Below are the code and all the weights of a small trained network. Each question names an input and a target symbol and asks about switching units off, where a switched-off unit gives its printed mean instead of its output.

import numpy as np


def w(rows, s, z=0):
    codes = np.array(rows[::2]) - 128.0
    scale = np.full(codes.shape[1], s)
    scale[-1] = z or s
    return codes * scale


def f(y):
    return y / 2 * (1 + np.tanh(0.7978845608 * (y + 0.044715 * y**3)))


def softmax(a):
    e = np.exp(a - a.max(-1, keepdims=True))
    return e / e.sum(-1, keepdims=True)


def log_softmax(a):
    a = a - a.max(-1, keepdims=True)
    return a - np.log(np.exp(a).sum(-1, keepdims=True))


def net(x, mask):
    ids = ['ΓΦβεζθ'.index(c) for c in x.split()]
    T = len(ids)
    res = E[ids] + P[:T]
    q, k, v = (res @ M[0].T for M in (Q, K, V))
    z = softmax(np.where(np.tri(T) > 0, q @ k.T / 4**0.5, -1e9)) @ v
    res = res + np.where(mask[0], z, O[0][:, -1]) @ O[0][:, :-1]
    y = f(res @ A[0][:, :-1].T + A[0][:, -1])
    res = res + np.where(mask[1:13], y, B[0][:, -1]) @ B[0][:, :-1]
    return log_softmax(res[-1] @ U[:, :-1].T + U[:, -1])


Q, K, V, O, A, B = {}, {}, {}, {}, {}, {}
E = w([
[132,218,186,32,86,145,120],'Γ',
[163,68,138,141,144,132,90],'Φ',
[194,153,130,135,65,131,157],'β',
[122,8,82,106,102,96,112],'ε',
[68,30,104,100,191,92,78],'ζ',
[215,79,60,63,161,120,132],'θ',
],0.016)
P = w([
[115,112,139,141,79,95,124],'0',
[153,101,191,191,139,93,183],'1',
[153,105,195,150,223,170,129],'2',
[95,141,53,135,74,135,34],'3',
[51,90,60,149,7,47,184],'4',
[97,116,214,117,110,88,163],'5',
[192,127,198,134,219,117,3],'6',
],0.012)
Q[0] = w([
[123,169,131,95,154,182,2],'head 0',
[170,87,202,66,154,84,190],'head 0',
[81,155,25,121,35,131,97],'head 0',
[166,119,59,135,116,212,64],'head 0',
],0.0079)
K[0] = w([
[104,92,94,109,77,7,254],'head 0',
[73,180,32,118,99,166,49],'head 0',
[166,77,210,120,211,192,201],'head 0',
[82,113,231,118,107,15,243],'head 0',
],0.009)
V[0] = w([
[77,46,47,37,5,60,182],'head 0',
[144,133,54,20,236,56,90],'head 0',
[19,18,108,116,207,194,36],'head 0',
[20,162,249,1,112,103,111],'head 0',
],0.0057)
O[0] = w([
[100,134,124,118,129,174,152,254],'head 0',
[196,175,6,105,158,78,71,159],'head 0',
[127,123,99,187,128,130,88,206],'head 0',
[121,225,135,124,213,87,149,130],'head 0',
],0.015,0.0065)
A[0] = w([
[105,195,153,175,130,115,128,115],'neuron 0',
[161,151,164,100,78,137,34,163],'neuron 1',
[1,107,155,120,164,95,79,100],'neuron 2',
[73,92,195,79,122,100,206,123],'neuron 3',
[31,120,94,237,110,211,183,162],'neuron 4',
[172,80,154,174,87,184,50,151],'neuron 5',
[75,187,98,50,127,100,154,195],'neuron 6',
[185,119,208,160,129,102,65,254],'neuron 7',
[96,145,140,152,102,126,144,115],'neuron 8',
[165,120,131,116,100,56,93,185],'neuron 9',
[214,234,118,181,73,192,176,100],'neuron 10',
[125,28,20,113,70,139,187,76],'neuron 11',
],0.009,0.0058)
B[0] = w([
[115,129,156,150,148,138,17,139],'neuron 0',
[84,198,140,136,148,104,158,173],'neuron 1',
[135,129,110,139,145,149,58,196],'neuron 2',
[111,2,57,159,69,87,119,205],'neuron 3',
[173,184,138,203,83,138,141,186],'neuron 4',
[201,124,149,126,217,107,140,242],'neuron 5',
[121,150,141,148,160,179,158,174],'neuron 6',
[43,106,178,149,173,31,88,195],'neuron 7',
[83,91,158,95,105,189,75,125],'neuron 8',
[110,146,161,112,179,98,162,193],'neuron 9',
[86,80,37,98,168,89,115,157],'neuron 10',
[157,151,136,171,143,141,178,254],'neuron 11',
],0.0086,0.0097)
U = w([
[23,169,123,105,163,133,239,255],'Γ',
[215,140,252,138,122,51,113,154],'Φ',
[125,102,115,101,85,129,165,67],'β',
[139,163,118,202,104,225,184,99],'ε',
[99,117,50,170,155,139,116,78],'ζ',
[250,113,99,2,145,106,188,177],'θ',
],0.0064,0.0022)

Each question gives the input, a string of symbols that net reads in full, and the target symbol t.
The units are the heads (4 rows each of Q, K, V and O) and the neurons (one row each of A and B). Each row of codes is followed by its name. A weight is (code - 128) times the scale printed after its matrix; where a second scale follows, it is the last column's (O, A, B and U).
mask holds one flag per unit, heads first, then neurons. A switched-off unit (its flag False) gives its mean, the last column of its rows in O or B, instead of its output. The means were averaged over made-up inputs and are rounded, as every weight is.
A unit's drop is (log p(t) with every unit on - log p(t) with that unit switched off) / (log p(t) with every unit on - log p(t) with every unit switched off).
The circuit of an input: a set's keep is (log p(t) with only the set's units on - log p(t) with every unit switched off) / (log p(t) with every unit on - log p(t) with every unit switched off). Starting from the 12 units with the biggest drops (on a tie, the unit counted first), units are removed one at a time, each time the one whose removal leaves the highest keep (on an exact tie, the one counted first), for as long as the keep stays at least 0.8.
circuit, biggest first: the units of the circuit, biggest drop first
most important unit: the unit with the biggest drop
k most important neurons: the k neurons with the biggest drops, biggest first
drop of u: that unit's drop, to one decimal
input θ Φ Γ ζ Γ θ θ, target Γ: circuit, biggest first => [head 0]
input ζ ζ θ Γ ζ, target θ: circuit, biggest first => [head 0; neuron 7; neuron 9]
input Φ Γ Φ θ ζ ε β, target ζ: circuit, biggest first => [head 0; neuron 10]
input Φ Φ Φ β θ Φ β, target θ: circuit, biggest first => [head 0; neuron 5]
input Γ Φ ε θ ε, target ε: 3 most important neurons => [neuron 11; neuron 4; neuron 7]
input Γ θ β, target Γ: circuit, biggest first => [head 0; neuron 10]
input Φ ε ζ Γ ε ε ζ, target ε: circuit, biggest first => [head 0; neuron 4]
input Φ Φ ζ ζ, target Φ: circuit, biggest first => [head 0; neuron 5; neuron 3]
input Γ Φ Φ β Φ Φ Γ, target Γ: 2 most important neurons => [neuron 1; neuron 4]
input ε θ Γ Γ Φ, target Γ: 2 most important neurons => [neuron 5; neuron 6]
input β β ζ β β Φ, target β: circuit, biggest first => [head 0; neuron 3]
input θ ε Φ θ, target ε: circuit, biggest first => [head 0; neuron 11]
input β ζ ε β θ θ, target β: 2 most important neurons => [neuron 3; neuron 5]
input ζ θ θ Φ Φ ε, target Φ: most important neuron => [neuron 5]
input Φ ζ Γ Γ θ, target Γ: 2 most important neurons => [neuron 6; neuron 5]
input Φ ε θ Φ, target ε: 3 most important neurons => [neuron 4; neuron 11; neuron 9]
input θ θ Γ Γ ε ζ β, target ε: drop of neuron 3 => 0.1
input Φ θ Φ θ Φ Γ, target θ: drop of neuron 7 => 0.2
input ε ζ Γ ζ Φ Γ, target ζ: drop of head 0 => 0.9
input Γ Γ ε Φ, target Φ: most important unit => neuron 10
